Here is a tiny trained network, its code and every weight. The questions are about switching its units off for an input and a class, where a switched-off unit gives its printed mean instead of its output.

import numpy as np


def w(rows, s, z=0):
    codes = np.array(rows[::2]) - 128.0
    scale = np.full(codes.shape[1], s)
    scale[-1] = z or s
    return codes * scale


def f(y):
    return np.maximum(y, 0)


def log_softmax(a):
    a = a - a.max(-1, keepdims=True)
    return a - np.log(np.exp(a).sum(-1, keepdims=True))


def net(x, mask):
    res = np.array(x, float).reshape(1, 4) / 4 @ E
    y = f(res @ A[0][:, :-1].T + A[0][:, -1])
    res = res + np.where(mask, y, B[0][:, -1]) @ B[0][:, :-1]
    return log_softmax(res[-1] @ U[:, :-1].T + U[:, -1])


A, B = {}, {}
E = w([
[254,89,167,100],'x0',
[129,126,128,124],'x1',
[107,43,76,35],'x2',
[143,18,152,249],'x3',
],0.01)
A[0] = w([
[133,174,149,173,109],'neuron 1',
[113,92,92,106,3],'neuron 2',
[87,121,125,131,33],'neuron 3',
[198,141,103,127,224],'neuron 4',
[139,86,126,241,226],'neuron 5',
[158,107,174,113,59],'neuron 6',
[57,191,82,172,78],'neuron 7',
[94,73,112,90,38],'neuron 8',
[66,131,150,131,44],'neuron 9',
[161,245,122,117,89],'neuron 10',
[115,177,180,141,228],'neuron 11',
[65,150,114,151,102],'neuron 12',
[79,147,113,126,133],'neuron 13',
[191,123,152,116,40],'neuron 14',
[178,255,93,73,158],'neuron 15',
[117,43,106,87,208],'neuron 16',
[99,135,137,88,244],'neuron 17',
[172,235,138,223,34],'neuron 18',
[65,126,48,166,104],'neuron 19',
[128,184,87,81,49],'neuron 20',
[137,209,146,48,52],'neuron 21',
[201,153,135,132,178],'neuron 22',
[154,137,188,77,144],'neuron 23',
[188,139,145,98,50],'neuron 24',
[172,100,128,131,226],'neuron 25',
[137,179,180,184,101],'neuron 26',
[96,53,92,71,156],'neuron 27',
[121,118,74,85,105],'neuron 28',
[134,160,94,87,68],'neuron 29',
],0.013,0.0057)
B[0] = w([
[158,141,214,80,167],'neuron 1',
[158,98,195,102,142],'neuron 2',
[115,30,152,80,138],'neuron 3',
[41,181,62,45,190],'neuron 4',
[238,151,42,198,252],'neuron 5',
[51,24,101,100,154],'neuron 6',
[31,108,110,83,181],'neuron 7',
[171,105,211,136,156],'neuron 8',
[113,51,133,94,145],'neuron 9',
[144,125,153,182,189],'neuron 10',
[69,200,168,114,185],'neuron 11',
[30,72,34,1,166],'neuron 12',
[25,113,70,70,162],'neuron 13',
[45,8,85,51,164],'neuron 14',
[194,93,84,242,224],'neuron 15',
[178,229,199,159,200],'neuron 16',
[89,196,122,179,180],'neuron 17',
[190,70,219,68,201],'neuron 18',
[115,103,77,85,179],'neuron 19',
[217,64,134,171,170],'neuron 20',
[202,28,112,210,192],'neuron 21',
[50,173,76,29,192],'neuron 22',
[53,151,65,76,168],'neuron 23',
[95,60,82,55,160],'neuron 24',
[146,183,17,83,193],'neuron 25',
[145,132,190,85,183],'neuron 26',
[172,199,198,122,194],'neuron 27',
[108,185,231,187,162],'neuron 28',
[180,68,161,206,158],'neuron 29',
],0.0054,0.015)
U = w([
[152,44,36,201,71],'0',
[68,63,24,6,72],'1',
[134,124,231,54,87],'2',
[101,213,26,121,255],'3',
],0.011,0.0081)

Each question gives the input, the list of numbers given to net, and the class t.
The units are the neurons (one row each of A and B). Each row of codes is followed by its name. A weight is (code - 128) times the scale printed after its matrix; where a second scale follows, it is the last column's (A, B and U).
mask holds one flag per neuron, in row order. A switched-off neuron (its flag False) gives its mean, the last column of its row in B, instead of its output. The means were averaged over made-up inputs and are rounded, as every weight is.
A unit's drop is (log p(t) with every unit on - log p(t) with that unit switched off) / (log p(t) with every unit on - log p(t) with every unit switched off).
The circuit of an input: a set's keep is (log p(t) with only the set's units on - log p(t) with every unit switched off) / (log p(t) with every unit on - log p(t) with every unit switched off). Starting from the 12 units with the biggest drops (on a tie, the unit counted first), units are removed one at a time, each time the one whose removal leaves the highest keep (on an exact tie, the one counted first), for as long as the keep stays at least 0.8.
circuit, biggest first: the units of the circuit, biggest drop first
unit that matters most: the unit with the biggest drop
top k neurons: the k neurons with the biggest drops, biggest first
drop of u: that unit's drop, to one decimal
input [5,4,-8,-7], class 2: circuit, biggest first : [neuron 18]
input [-7,-6,8,0], class 2: top 4 neurons : [neuron 27; neuron 16; neuron 28; neuron 8]
input [-3,-4,-7,-7], class 0: circuit, biggest first : [neuron 15; neuron 21]
input [2,5,-1,4], class 3: circuit, biggest first : [neuron 21; neuron 18]
input [0,1,7,-6], class 2: circuit, biggest first : [neuron 27; neuron 28]
input [2,-2,-5,4], class 2: top 2 neurons : [neuron 18; neuron 15]
input [-6,-1,-3,-5], class 1: circuit, biggest first : [neuron 12; neuron 7]
input [3,8,2,1], class 3: circuit, biggest first : [neuron 18; neuron 16; neuron 21]
input [2,7,3,5], class 3: circuit, biggest first : [neuron 21; neuron 16; neuron 18]
input [-2,4,5,2], class 2: circuit, biggest first : [neuron 5; neuron 27; neuron 16]
input [1,2,-2,-3], class 0: circuit, biggest first : [neuron 15; neuron 21]
input [5,-4,-6,-6], class 0: top 2 neurons : [neuron 15; neuron 21]
input [0,-4,-1,-8], class 0: top 2 neurons : [neuron 21; neuron 15]
input [1,2,-6,-6], class 0: unit that matters most : neuron 15
input [2,-4,-3,3], class 3: top 2 neurons : [neuron 21; neuron 15]
input [-6,0,-1,-5], class 1: top 3 neurons : [neuron 12; neuron 7; neuron 5]
input [-7,-1,-8,-4], class 2: top 2 neurons : [neuron 18; neuron 1]
input [-2,-3,7,3], class 2: drop of neuron 15 : 0.0
input [3,-3,7,-7], class 0: drop of neuron 29 : 0.1
input [-4,5,-2,-6], class 0: drop of neuron 15 : 0.2
input [5,0,-1,-1], class 1: unit that matters most : neuron 5
